Below is a small trained network, with its code and all its weights. Each question gives an input and a class and asks what happens when units are switched off, that is, made to give their printed mean instead of their output.

import numpy as np


def w(rows, s, z=0):
    codes = np.array(rows[::2]) - 128.0
    scale = np.full(codes.shape[1], s)
    scale[-1] = z or s
    return codes * scale


def norm(h):
    return h / np.sqrt((h * h).mean(-1, keepdims=True) + 1e-5)


def f(y):
    return np.maximum(y, 0)


def log_softmax(a):
    a = a - a.max(-1, keepdims=True)
    return a - np.log(np.exp(a).sum(-1, keepdims=True))


def net(x, mask):
    res = np.array(x, float).reshape(1, 4) / 4 @ E
    u = 0
    for l in range(4):
        y = f(norm(res) @ A[l][:, :-1].T + A[l][:, -1])
        res = res + np.where(mask[u : u + 8], y, B[l][:, -1]) @ B[l][:, :-1]
        u += 8
    return log_softmax(norm(res)[-1] @ U[:, :-1].T + U[:, -1])


A, B = {}, {}
E = w([
[151,105,107,223,136,138,246,131,125,174,183,206],'x0',
[159,65,209,165,95,167,135,171,228,54,147,69],'x1',
[214,114,75,65,104,112,171,202,115,175,160,47],'x2',
[163,80,233,96,136,76,192,61,90,153,50,126],'x3',
],0.0011)
A[0] = w([
[89,178,96,207,110,148,53,146,148,68,163,156,107],'L0N0',
[119,165,81,209,149,180,196,157,156,169,202,157,56],'L0N1',
[167,45,201,68,110,38,160,90,69,162,61,143,69],'L0N2',
[234,134,70,38,103,122,151,231,118,185,180,39,28],'L0N3',
[163,27,209,156,130,182,122,197,221,8,169,72,6],'L0N4',
[135,187,29,158,150,103,69,141,106,135,188,139,83],'L0N5',
[67,194,161,161,133,219,89,79,131,50,98,162,92],'L0N6',
[107,199,104,79,120,98,37,139,164,109,108,35,32],'L0N7',
],0.0017)
B[0] = w([
[54,112,179,85,127,184,186,155,149,167,69,106,218],'L0N0',
[160,75,148,120,127,118,103,158,47,35,126,121,201],'L0N1',
[114,161,164,112,214,228,190,190,156,161,102,119,237],'L0N2',
[88,43,33,84,157,20,120,92,196,174,188,77,251],'L0N3',
[220,249,108,217,9,107,115,83,169,129,90,70,241],'L0N4',
[111,159,181,93,170,201,193,152,127,202,74,119,215],'L0N5',
[98,46,67,140,138,84,126,102,167,163,128,80,207],'L0N6',
[199,80,165,133,146,143,113,169,23,66,181,212,204],'L0N7',
],0.0021,0.0017)
A[1] = w([
[143,211,97,84,182,98,102,107,55,165,141,181,13],'L1N0',
[92,154,150,21,76,100,31,140,123,93,80,50,205],'L1N1',
[154,80,91,197,107,102,173,144,64,114,242,198,36],'L1N2',
[105,193,31,121,122,213,61,243,158,112,246,143,48],'L1N3',
[85,137,64,141,103,163,66,207,128,99,198,102,65],'L1N4',
[152,141,161,47,130,96,7,137,69,37,150,128,5],'L1N5',
[67,134,40,82,200,140,133,147,39,184,107,155,95],'L1N6',
[178,78,154,187,124,115,213,145,120,139,158,183,58],'L1N7',
],0.002,0.0015)
B[1] = w([
[163,216,121,205,33,138,67,54,158,82,92,63,183],'L1N0',
[181,115,95,192,159,168,157,179,69,93,211,190,234],'L1N1',
[187,106,127,126,177,176,92,178,16,37,182,192,162],'L1N2',
[78,133,236,80,168,185,243,107,168,160,10,115,201],'L1N3',
[128,125,201,98,138,150,181,126,123,189,91,167,177],'L1N4',
[202,91,134,211,197,177,110,146,2,27,156,241,155],'L1N5',
[182,165,108,177,7,119,103,105,159,116,108,65,252],'L1N6',
[150,117,101,137,156,195,24,185,65,52,135,155,173],'L1N7',
],0.0022,0.0027)
A[2] = w([
[112,243,73,133,62,98,106,69,102,178,90,137,36],'L2N0',
[3,135,129,141,125,122,119,78,181,103,131,192,43],'L2N1',
[28,156,120,72,110,193,102,185,185,162,112,150,58],'L2N2',
[87,149,205,77,216,181,216,127,166,172,35,116,76],'L2N3',
[9,102,129,182,131,53,90,69,171,120,154,165,6],'L2N4',
[190,115,234,54,172,58,110,97,73,120,91,104,120],'L2N5',
[75,124,170,195,162,183,120,103,85,73,137,206,151],'L2N6',
[41,107,166,151,130,104,54,62,177,87,103,175,69],'L2N7',
],0.0022,0.0014)
B[2] = w([
[129,156,184,199,50,99,66,99,234,96,186,99,225],'L2N0',
[171,98,122,59,166,83,119,141,108,176,175,49,166],'L2N1',
[80,172,209,96,158,138,205,104,132,188,38,161,173],'L2N2',
[18,199,179,75,129,215,191,196,158,200,72,112,214],'L2N3',
[142,69,84,13,167,80,129,118,212,201,204,40,151],'L2N4',
[6,145,159,147,129,218,195,161,135,153,114,214,183],'L2N5',
[162,80,69,87,140,113,119,179,119,168,171,77,252],'L2N6',
[145,72,81,101,148,59,137,179,147,170,215,107,173],'L2N7',
],0.0024,0.0021)
A[3] = w([
[174,67,124,143,204,123,96,134,26,23,156,188,90],'L3N0',
[131,60,83,48,173,6,139,130,178,148,156,94,21],'L3N1',
[167,128,196,186,13,95,128,115,212,74,123,100,5],'L3N2',
[129,197,76,151,71,49,102,10,102,146,104,126,80],'L3N3',
[174,218,99,188,54,89,91,73,131,125,108,115,45],'L3N4',
[126,148,84,126,108,174,192,190,135,156,123,129,172],'L3N5',
[158,172,164,213,4,86,106,88,201,94,131,100,36],'L3N6',
[116,61,69,53,169,30,109,107,159,175,180,82,60],'L3N7',
],0.0031,0.0016)
B[3] = w([
[169,45,48,134,170,206,39,180,22,62,101,243,208],'L3N0',
[127,41,26,35,181,23,176,171,184,242,235,74,180],'L3N1',
[90,181,99,158,109,76,70,36,90,129,118,175,223],'L3N2',
[155,138,185,208,70,48,74,67,202,51,131,107,201],'L3N3',
[128,169,189,161,55,74,127,67,165,69,97,113,220],'L3N4',
[82,151,168,107,141,109,102,78,135,114,104,129,253],'L3N5',
[153,253,168,234,3,19,73,9,168,46,62,99,243],'L3N6',
[161,28,34,86,163,37,160,179,184,201,249,73,191],'L3N7',
],0.0036,0.0032)
U = w([
[170,254,166,239,6,34,42,6,212,35,64,87,255],'0',
[18,214,242,40,210,249,239,183,190,206,5,110,210],'1',
[212,34,43,157,203,229,27,211,11,29,115,253,4],'2',
[157,33,15,40,189,10,139,176,233,237,239,33,93],'3',
],0.0053,0.00077)

Each question gives the input, the list of numbers given to net, and the class t.
The units are the neurons (one row each of A and B). Each row of codes is followed by its name. A weight is (code - 128) times the scale printed after its matrix; where a second scale follows, it is the last column's (A, B and U).
mask holds one flag per neuron, layer by layer. A switched-off neuron (its flag False) gives its mean, the last column of its row in B, instead of its output. The means were averaged over made-up inputs and are rounded, as every weight is.
A unit's drop is (log p(t) with every unit on - log p(t) with that unit switched off) / (log p(t) with every unit on - log p(t) with every unit switched off).
most important unit: the unit with the biggest drop
k most important neurons: the k neurons with the biggest drops, biggest first
top k neurons in layer l: the k neurons of layer l with the biggest drops, biggest first
drop when u is switched off: that unit's drop, to one decimal
input [8,5,-6,7], class 2: 2 most important neurons	L1N7; L1N3
input [2,1,-7,8], class 1: most important unit	L0N2
input [3,5,6,0], class 3: 2 most important neurons	L0N3; L1N6
input [-7,-2,0,-7], class 1: 2 most important neurons	L1N3; L0N5
input [7,6,5,-6], class 2: top 2 neurons in layer 1	L1N2; L1N6
input [-8,-7,2,-7], class 2: top 2 neurons in layer 3	L3N6; L3N3
input [-6,7,-8,2], class 3: 3 most important neurons	L2N7; L0N6; L1N6
input [-4,0,-4,-4], class 1: top 2 neurons in layer 0	L0N0; L0N3
input [-3,-3,8,-7], class 3: 2 most important neurons	L0N3; L0N2
input [1,-4,6,6], class 1: 2 most important neurons	L0N2; L2N5
input [6,-6,-7,3], class 3: 2 most important neurons	L2N6; L1N1
input [-3,5,-4,6], class 1: 3 most important neurons	L1N6; L0N2; L1N0
input [-7,-4,-6,6], class 2: 4 most important neurons	L1N1; L1N3; L0N5; L1N5
input [-1,4,8,-2], class 3: most important neuron	L0N3
input [2,-6,-8,-8], class 1: top 2 neurons in layer 2	L2N2; L2N3
input [-4,-5,-1,7], class 1: drop when L0N2 is switched off	1.1
input [7,-5,3,5], class 2: drop when L1N2 is switched off	0.0
input [-2,0,8,5], class 3: drop when L0N3 is switched off	1.9
